Below is a small trained network, with its code and all its weights. Each question gives an input and a class and asks what happens when units are switched off, that is, made to give their printed mean instead of their output.

import numpy as np


def w(rows, s, z=0):
    codes = np.array(rows[::2]) - 128.0
    scale = np.full(codes.shape[1], s)
    scale[-1] = z or s
    return codes * scale


def f(y):
    return np.maximum(y, 0)


def log_softmax(a):
    a = a - a.max(-1, keepdims=True)
    return a - np.log(np.exp(a).sum(-1, keepdims=True))


def net(x, mask):
    res = np.array(x, float).reshape(1, 6) / 4 @ E
    y = f(res @ A[0][:, :-1].T + A[0][:, -1])
    res = res + np.where(mask, y, B[0][:, -1]) @ B[0][:, :-1]
    return log_softmax(res[-1] @ U[:, :-1].T + U[:, -1])


A, B = {}, {}
E = w([
[127,126,127,128,126,128],'x0',
[232,154,241,198,87,87],'x1',
[126,122,127,128,119,130],'x2',
[208,152,17,101,84,32],'x3',
[23,185,102,254,118,53],'x4',
[80,35,198,68,144,3],'x5',
],0.0085)
A[0] = w([
[198,86,138,82,145,177,119],'N0',
[129,123,236,168,132,167,44],'N1',
[174,128,137,64,156,158,136],'N2',
[53,171,103,206,145,64,102],'N3',
[196,160,217,161,77,88,11],'N4',
[168,205,62,163,102,217,78],'N5',
[164,215,53,190,116,255,41],'N6',
[184,104,162,84,139,160,147],'N7',
[76,53,160,74,161,32,87],'N8',
[79,126,200,134,150,212,19],'N9',
[190,127,214,152,116,53,54],'N10',
[97,98,190,68,126,35,80],'N11',
[144,103,117,71,147,161,91],'N12',
[171,121,111,77,98,133,111],'N13',
[43,74,151,132,155,218,29],'N14',
[234,125,204,223,91,104,25],'N15',
[117,135,153,160,139,200,37],'N16',
[44,109,44,89,169,150,10],'N17',
[49,80,87,70,149,101,56],'N18',
[26,175,93,230,111,102,127],'N19',
[98,70,172,90,138,43,36],'N20',
[70,100,33,88,182,158,63],'N21',
[68,149,104,222,159,76,141],'N22',
[187,139,58,122,102,72,4],'N23',
[199,152,30,107,46,68,51],'N24',
[170,96,143,46,193,190,132],'N25',
[206,155,35,104,83,42,59],'N26',
[171,99,128,78,144,169,66],'N27',
[158,120,138,87,148,150,96],'N28',
],0.009,0.0021)
B[0] = w([
[148,159,164,100,60,92,195],'N0',
[31,136,130,99,188,104,202],'N1',
[147,143,150,126,88,104,182],'N2',
[159,144,182,80,49,69,226],'N3',
[93,179,20,103,128,170,200],'N4',
[215,52,121,221,159,190,219],'N5',
[196,57,138,167,160,194,243],'N6',
[127,140,140,108,59,80,189],'N7',
[200,66,126,192,158,170,228],'N8',
[74,110,179,118,179,80,199],'N9',
[119,160,37,112,128,196,202],'N10',
[197,68,123,215,160,165,213],'N11',
[136,139,131,90,87,94,170],'N12',
[105,131,155,92,94,71,166],'N13',
[70,150,153,112,177,112,201],'N14',
[102,212,2,85,131,179,218],'N15',
[111,95,167,160,180,111,173],'N16',
[107,192,49,111,118,161,199],'N17',
[141,154,49,127,137,200,197],'N18',
[160,144,167,89,57,81,244],'N19',
[194,71,140,190,161,171,205],'N20',
[107,195,24,107,140,155,200],'N21',
[165,141,182,98,33,57,222],'N22',
[63,98,181,98,178,110,184],'N23',
[54,130,215,121,209,94,214],'N24',
[137,151,164,98,68,79,209],'N25',
[54,134,203,126,193,98,218],'N26',
[148,166,145,125,76,77,176],'N27',
[138,135,141,132,96,95,163],'N28',
],0.0083,0.011)
U = w([
[161,126,176,107,4,89,127],'0',
[217,55,128,191,166,160,255],'1',
[90,162,21,105,128,152,111],'2',
[25,105,204,121,207,102,16],'3',
],0.017,0.0012)

Each question gives the input, the list of numbers given to net, and the class t.
The units are the neurons (one row each of A and B). Each row of codes is followed by its name. A weight is (code - 128) times the scale printed after its matrix; where a second scale follows, it is the last column's (A, B and U).
mask holds one flag per neuron, in row order. A switched-off neuron (its flag False) gives its mean, the last column of its row in B, instead of its output. The means were averaged over made-up inputs and are rounded, as every weight is.
A unit's drop is (log p(t) with every unit on - log p(t) with that unit switched off) / (log p(t) with every unit on - log p(t) with every unit switched off).
The circuit of an input: a set's keep is (log p(t) with only the set's units on - log p(t) with every unit switched off) / (log p(t) with every unit on - log p(t) with every unit switched off). Starting from the 12 units with the biggest drops (on a tie, the unit counted first), units are removed one at a time, each time the one whose removal leaves the highest keep (on an exact tie, the one counted first), for as long as the keep stays at least 0.8.
units of the circuit, in order: the units of the circuit, biggest drop first
top k neurons: the k neurons with the biggest drops, biggest first
drop of u: that unit's drop, to one decimal
input [-6,-3,-3,-6,0,-7], class 1: units of the circuit, in order	N6
input [4,5,-3,-6,-3,-3], class 3: top 2 neurons	N9, N1
input [7,7,5,1,-4,6], class 2: top 2 neurons	N15, N4
input [-6,-7,4,-8,0,-6], class 3: top 4 neurons	N9, N14, N16, N15
input [-7,-8,-3,7,-8,1], class 0: top 4 neurons	N25, N0, N15, N27
input [8,-1,4,2,-6,-6], class 0: top 2 neurons	N0, N25
input [7,8,5,7,-1,0], class 2: top 2 neurons	N15, N4
input [-3,-3,-8,6,8,-7], class 0: top 3 neurons	N19, N3, N22
input [3,-7,0,-3,7,-4], class 0: top 2 neurons	N19, N22
input [7,-7,-3,7,7,1], class 0: top 2 neurons	N3, N22
input [-1,-4,3,7,-6,-7], class 1: top 2 neurons	N5, N6
input [7,-2,-7,8,-2,-6], class 3: top 2 neurons	N24, N26
input [-4,0,-5,1,-4,-4], class 0: top 2 neurons	N8, N11
input [-3,8,2,-1,-7,-4], class 2: units of the circuit, in order	N15
input [4,-8,4,-7,0,3], class 2: drop of N18	0.2
input [-5,6,-3,4,-1,-7], class 1: drop of N5	3.3
input [0,8,-8,8,-4,8], class 1: drop of N17	0.1
